Here is a tiny trained network, its code and every weight. The questions are about switching its units off for an input and a class, where a switched-off unit gives its printed mean instead of its output.

import numpy as np


def w(rows, s, z=0):
    codes = np.array(rows[::2]) - 128.0
    scale = np.full(codes.shape[1], s)
    scale[-1] = z or s
    return codes * scale


def f(y):
    return y / 2 * (1 + np.tanh(0.7978845608 * (y + 0.044715 * y**3)))


def log_softmax(a):
    a = a - a.max(-1, keepdims=True)
    return a - np.log(np.exp(a).sum(-1, keepdims=True))


def net(x, mask):
    res = np.array(x, float).reshape(1, 7) / 4 @ E
    y = f(res @ A[0][:, :-1].T + A[0][:, -1])
    res = res + np.where(mask, y, B[0][:, -1]) @ B[0][:, :-1]
    return log_softmax(res[-1] @ U[:, :-1].T + U[:, -1])


A, B = {}, {}
E = w([
[132,133,133,131,123,129],'x0',
[122,117,120,132,149,127],'x1',
[151,128,90,195,96,30],'x2',
[128,128,126,130,131,129],'x3',
[79,140,31,167,58,196],'x4',
[124,122,125,128,136,128],'x5',
[61,254,96,113,170,82],'x6',
],0.012)
A[0] = w([
[93,160,2,189,72,194,223],'n0',
[90,225,68,149,139,44,156],'n1',
[179,52,126,191,89,106,154],'n2',
[141,120,202,8,181,120,166],'n3',
[140,52,140,108,113,215,193],'n4',
[148,140,151,152,150,53,130],'n5',
[190,78,249,46,160,118,254],'n6',
[181,64,128,178,96,105,157],'n7',
[175,44,172,92,124,229,216],'n8',
[67,214,165,86,151,143,215],'n9',
[179,134,146,135,149,43,153],'n10',
[79,193,148,62,164,148,157],'n11',
[106,167,122,49,134,176,142],'n12',
],0.0093,0.0048)
B[0] = w([
[14,218,118,131,144,149,241],'n0',
[84,101,217,51,200,42,221],'n1',
[163,145,30,192,10,100,193],'n2',
[140,117,45,25,101,38,210],'n3',
[68,185,197,158,42,173,206],'n4',
[157,60,214,163,175,160,169],'n5',
[96,41,128,76,53,2,251],'n6',
[165,126,43,211,48,69,185],'n7',
[40,163,220,118,7,131,232],'n8',
[158,87,109,80,212,163,202],'n9',
[205,38,212,238,157,135,181],'n10',
[212,139,72,98,239,158,186],'n11',
[175,127,50,136,234,247,168],'n12',
],0.007,0.015)
U = w([
[46,141,133,65,109,65,254],'0',
[230,83,100,173,96,104,68],'1',
[86,164,203,149,95,230,17],'2',
[154,189,2,190,93,141,103],'3',
[231,107,41,44,166,120,78],'4',
[198,103,224,155,193,131,116],'5',
[129,167,51,122,185,225,50],'6',
],0.0092,0.0022)

Each question gives the input, the list of numbers given to net, and the class t.
The units are the neurons (one row each of A and B). Each row of codes is followed by its name. A weight is (code - 128) times the scale printed after its matrix; where a second scale follows, it is the last column's (A, B and U).
mask holds one flag per neuron, in row order. A switched-off neuron (its flag False) gives its mean, the last column of its row in B, instead of its output. The means were averaged over made-up inputs and are rounded, as every weight is.
A unit's drop is (log p(t) with every unit on - log p(t) with that unit switched off) / (log p(t) with every unit on - log p(t) with every unit switched off).
The circuit of an input: a set's keep is (log p(t) with only the set's units on - log p(t) with every unit switched off) / (log p(t) with every unit on - log p(t) with every unit switched off). Starting from the 12 units with the biggest drops (on a tie, the unit counted first), units are removed one at a time, each time the one whose removal leaves the highest keep (on an exact tie, the one counted first), for as long as the keep stays at least 0.8.
units of the circuit, in order: the units of the circuit, biggest drop first
unit that matters most: the unit with the biggest drop
top k neurons: the k neurons with the biggest drops, biggest first
drop of u: that unit's drop, to one decimal
input [4,-6,-4,-7,5,-6,1], class 6: units of the circuit, in order -> [n12, n6]
input [-4,-1,-7,8,2,1,-1], class 2: units of the circuit, in order -> [n4, n1]
input [-5,-3,7,-1,-6,-4,1], class 5: units of the circuit, in order -> [n10]
input [-8,6,2,1,5,0,-8], class 3: top 2 neurons -> [n2, n7]
input [4,5,-2,6,3,-5,-1], class 2: units of the circuit, in order -> [n6, n3]
input [0,-6,7,6,1,0,-8], class 3: units of the circuit, in order -> [n2, n1]
input [8,8,-6,2,0,6,1], class 4: units of the circuit, in order -> [n0, n11]
input [6,-1,-6,-8,1,8,-1], class 2: units of the circuit, in order -> [n1, n4]
input [3,3,0,4,-5,6,-7], class 0: top 3 neurons -> [n8, n6, n4]
input [-5,-5,-1,8,-2,0,2], class 4: units of the circuit, in order -> [n8, n0]
input [-8,1,1,4,-8,-4,2], class 5: top 2 neurons -> [n10, n5]
input [-3,-2,-1,-8,8,-4,-7], class 2: top 2 neurons -> [n8, n4]
input [-3,-4,-6,-2,-1,3,-8], class 0: top 2 neurons -> [n6, n3]
input [3,-3,0,-1,2,-7,6], class 6: unit that matters most -> n6
input [-6,8,3,-4,-8,-7,4], class 5: top 2 neurons -> [n10, n5]
input [5,-8,1,-8,-8,0,8], class 5: top 3 neurons -> [n10, n5, n1]
input [7,-5,0,4,2,-4,-2], class 2: top 3 neurons -> [n3, n6, n11]
input [1,-4,3,-8,0,3,5], class 5: top 3 neurons -> [n6, n3, n8]
input [5,8,2,6,-7,-4,3], class 5: drop of n5 -> 0.1
input [3,7,4,-1,-2,4,0], class 1: drop of n3 -> -0.1
input [-4,-1,2,-1,0,-1,0], class 1: drop of n1 -> 0.2
input [-1,-4,-1,3,-6,-1,8], class 4: unit that matters most -> n3
